Here is a tiny trained network, its code and every weight. The questions are about switching its units off for an input and a target symbol, where a switched-off unit gives its printed mean instead of its output.

import numpy as np


def w(rows, s, z=0):
    codes = np.array(rows[::2]) - 128.0
    scale = np.full(codes.shape[1], s)
    scale[-1] = z or s
    return codes * scale


def f(y):
    return np.maximum(y, 0)


def softmax(a):
    e = np.exp(a - a.max(-1, keepdims=True))
    return e / e.sum(-1, keepdims=True)


def log_softmax(a):
    a = a - a.max(-1, keepdims=True)
    return a - np.log(np.exp(a).sum(-1, keepdims=True))


def net(x, mask):
    ids = ['Λαζηθμσφψω'.index(c) for c in x.split()]
    T = len(ids)
    res = E[ids] + P[:T]
    u = 0
    for l in range(3):
        r = res
        for j in range(2):
            rows = slice(2 * j, 2 * j + 2)
            q, k, v = (r @ M[l][rows].T for M in (Q, K, V))
            z = softmax(np.where(np.tri(T) > 0, q @ k.T / 2**0.5, -1e9)) @ v
            o = O[l][rows]
            res = res + np.where(mask[u + j], z, o[:, -1]) @ o[:, :-1]
        u += 2
        y = f(res @ A[l][:, :-1].T + A[l][:, -1])
        res = res + np.where(mask[u : u + 4], y, B[l][:, -1]) @ B[l][:, :-1]
        u += 4
    return log_softmax(res[-1] @ U[:, :-1].T + U[:, -1])


Q, K, V, O, A, B = {}, {}, {}, {}, {}, {}
E = w([
[161,145,138],'Λ',
[133,87,99],'α',
[164,134,118],'ζ',
[117,114,129],'η',
[134,146,148],'θ',
[105,100,126],'μ',
[121,87,122],'σ',
[251,133,107],'φ',
[230,134,110],'ψ',
[113,106,123],'ω',
],0.03)
P = w([
[86,200,234],'0',
[121,122,125],'1',
[190,177,40],'2',
[166,48,237],'3',
[146,91,104],'4',
[137,190,68],'5',
[193,8,225],'6',
[160,87,104],'7',
[132,194,77],'8',
[255,19,222],'9',
[172,90,108],'10',
[137,221,103],'11',
],0.0085)
Q[0] = w([
[175,35,169],'L0H1',
[127,213,1],'L0H1',
[185,58,103],'L0H2',
[209,194,80],'L0H2',
],0.0091)
K[0] = w([
[79,60,182],'L0H1',
[183,246,104],'L0H1',
[137,89,128],'L0H2',
[110,138,148],'L0H2',
],0.012)
V[0] = w([
[2,11,115],'L0H1',
[10,102,110],'L0H1',
[28,53,61],'L0H2',
[43,130,243],'L0H2',
],0.0076)
O[0] = w([
[184,64,112,253],'L0H1',
[184,180,164,75],'L0H1',
[47,157,105,169],'L0H2',
[3,179,228,117],'L0H2',
],0.0072,0.0029)
A[0] = w([
[84,56,164,160],'L0N1',
[176,116,210,114],'L0N2',
[43,125,246,3],'L0N3',
[113,41,68,246],'L0N4',
],0.011,0.0029)
B[0] = w([
[254,62,174,193],'L0N1',
[128,117,185,178],'L0N2',
[50,91,162,154],'L0N3',
[161,251,168,248],'L0N4',
],0.0085,0.011)
Q[1] = w([
[157,103,233],'L1H1',
[145,89,93],'L1H1',
[137,252,82],'L1H2',
[159,85,104],'L1H2',
],0.016)
K[1] = w([
[164,117,118],'L1H1',
[113,240,95],'L1H1',
[252,148,55],'L1H2',
[135,107,131],'L1H2',
],0.017)
V[1] = w([
[43,67,235],'L1H1',
[217,43,109],'L1H1',
[192,178,95],'L1H2',
[109,255,213],'L1H2',
],0.0082)
O[1] = w([
[144,166,90,222],'L1H1',
[202,137,114,254],'L1H1',
[109,211,218,90],'L1H2',
[110,244,30,203],'L1H2',
],0.011,0.0097)
A[1] = w([
[254,210,86,254],'L1N1',
[147,142,225,151],'L1N2',
[27,121,64,216],'L1N3',
[241,75,23,38],'L1N4',
],0.0066,0.0043)
B[1] = w([
[41,138,166,252],'L1N1',
[128,129,47,151],'L1N2',
[114,2,224,142],'L1N3',
[75,102,122,203],'L1N4',
],0.0094,0.028)
Q[2] = w([
[201,159,254],'L2H1',
[125,145,18],'L2H1',
[226,144,57],'L2H2',
[92,201,96],'L2H2',
],0.0094)
K[2] = w([
[103,108,65],'L2H1',
[152,206,207],'L2H1',
[115,166,45],'L2H2',
[140,91,4],'L2H2',
],0.013)
V[2] = w([
[211,169,86],'L2H1',
[170,2,48],'L2H1',
[238,193,160],'L2H2',
[49,38,131],'L2H2',
],0.0045)
O[2] = w([
[4,187,229,54],'L2H1',
[202,201,70,103],'L2H1',
[3,33,107,2],'L2H2',
[27,145,95,234],'L2H2',
],0.0037,0.009)
A[2] = w([
[205,68,117,165],'L2N1',
[114,170,128,181],'L2N2',
[148,109,152,174],'L2N3',
[249,95,156,255],'L2N4',
],0.014,0.0068)
B[2] = w([
[214,138,136,190],'L2N1',
[130,3,206,245],'L2N2',
[109,224,103,162],'L2N3',
[69,172,70,207],'L2N4',
],0.012,0.011)
U = w([
[72,121,177,27],'Λ',
[124,188,179,192],'α',
[181,163,191,254],'ζ',
[109,129,112,43],'η',
[62,170,88,183],'θ',
[160,53,123,70],'μ',
[150,161,72,238],'σ',
[83,252,118,49],'φ',
[92,224,127,64],'ψ',
[141,110,126,86],'ω',
],0.011,0.0055)

Each question gives the input, a string of symbols that net reads in full, and the target symbol t.
The units are the heads (2 rows each of Q, K, V and O) and the neurons (one row each of A and B). Each row of codes is followed by its name. A weight is (code - 128) times the scale printed after its matrix; where a second scale follows, it is the last column's (O, A, B and U).
mask holds one flag per unit, layer by layer, with each layer's heads first. A switched-off unit (its flag False) gives its mean, the last column of its rows in O or B, instead of its output. The means were averaged over made-up inputs and are rounded, as every weight is.
A unit's drop is (log p(t) with every unit on - log p(t) with that unit switched off) / (log p(t) with every unit on - log p(t) with every unit switched off).
The circuit of an input: a set's keep is (log p(t) with only the set's units on - log p(t) with every unit switched off) / (log p(t) with every unit on - log p(t) with every unit switched off). Starting from the 12 units with the biggest drops (on a tie, the unit counted first), units are removed one at a time, each time the one whose removal leaves the highest keep (on an exact tie, the one counted first), for as long as the keep stays at least 0.8.
circuit, biggest first: the units of the circuit, biggest drop first
unit that matters most: the unit with the biggest drop
top k neurons: the k neurons with the biggest drops, biggest first
k most important neurons of layer l: the k neurons of layer l with the biggest drops, biggest first
heads that matter: for each layer, one digit per head in row order, 1 if its drop is at least 0.15 and else 0, layers parted by /
input σ μ σ σ μ θ Λ, target σ: heads that matter	11 / 01 / 00
input φ α σ σ, target φ: top neuron	[L2N4]
input μ σ σ σ Λ θ σ, target μ: circuit, biggest first	[L1H2, L0N3, L0N1, L0N4]
input μ α Λ σ ζ σ ζ, target μ: top 4 neurons	[L0N4, L0N3, L1N4, L2N4]
input σ ζ α σ σ θ ψ, target σ: 2 most important neurons of layer 0	[L0N4, L0N3]
input α θ σ θ θ φ α Λ Λ σ σ ω, target Λ: circuit, biggest first	[L2N2, L1H2]
input σ σ μ α ψ μ η ζ σ θ, target σ: top 3 neurons	[L0N4, L2N4, L2N1]
input ψ ζ μ α μ σ σ α, target α: circuit, biggest first	[L0N4, L1H2]
input σ σ α σ ω Λ μ σ α ω Λ φ, target Λ: top 2 neurons	[L2N2, L0N1]
input θ σ σ σ σ Λ ψ, target θ: heads that matter	01 / 01 / 00
input θ φ φ σ η, target φ: top 4 neurons	[L0N4, L2N4, L1N1, L0N3]
input θ σ μ σ σ, target θ: heads that matter	11 / 01 / 00
input φ σ α ω, target φ: circuit, biggest first	[L1H1, L0H2, L2N4, L2N3]
input θ φ η α Λ μ, target Λ: heads that matter	11 / 11 / 00
input μ σ φ ω σ σ μ, target μ: circuit, biggest first	[L0H2, L1H1]
input σ σ σ φ θ φ μ σ φ φ, target σ: circuit, biggest first	[L2N4, L2N1]
input θ σ ω σ σ σ μ, target θ: circuit, biggest first	[L1H2, L0N3, L0H2]
input σ α μ η, target σ: unit that matters most	L0N4
input μ ω Λ σ ψ σ μ φ Λ θ ω, target φ: heads that matter	01 / 11 / 10
input σ μ σ ζ μ σ ω, target σ: heads that matter	01 / 01 / 00
input σ α ψ μ μ η Λ ω σ φ μ, target φ: top 3 neurons	[L0N4, L2N4, L1N4]
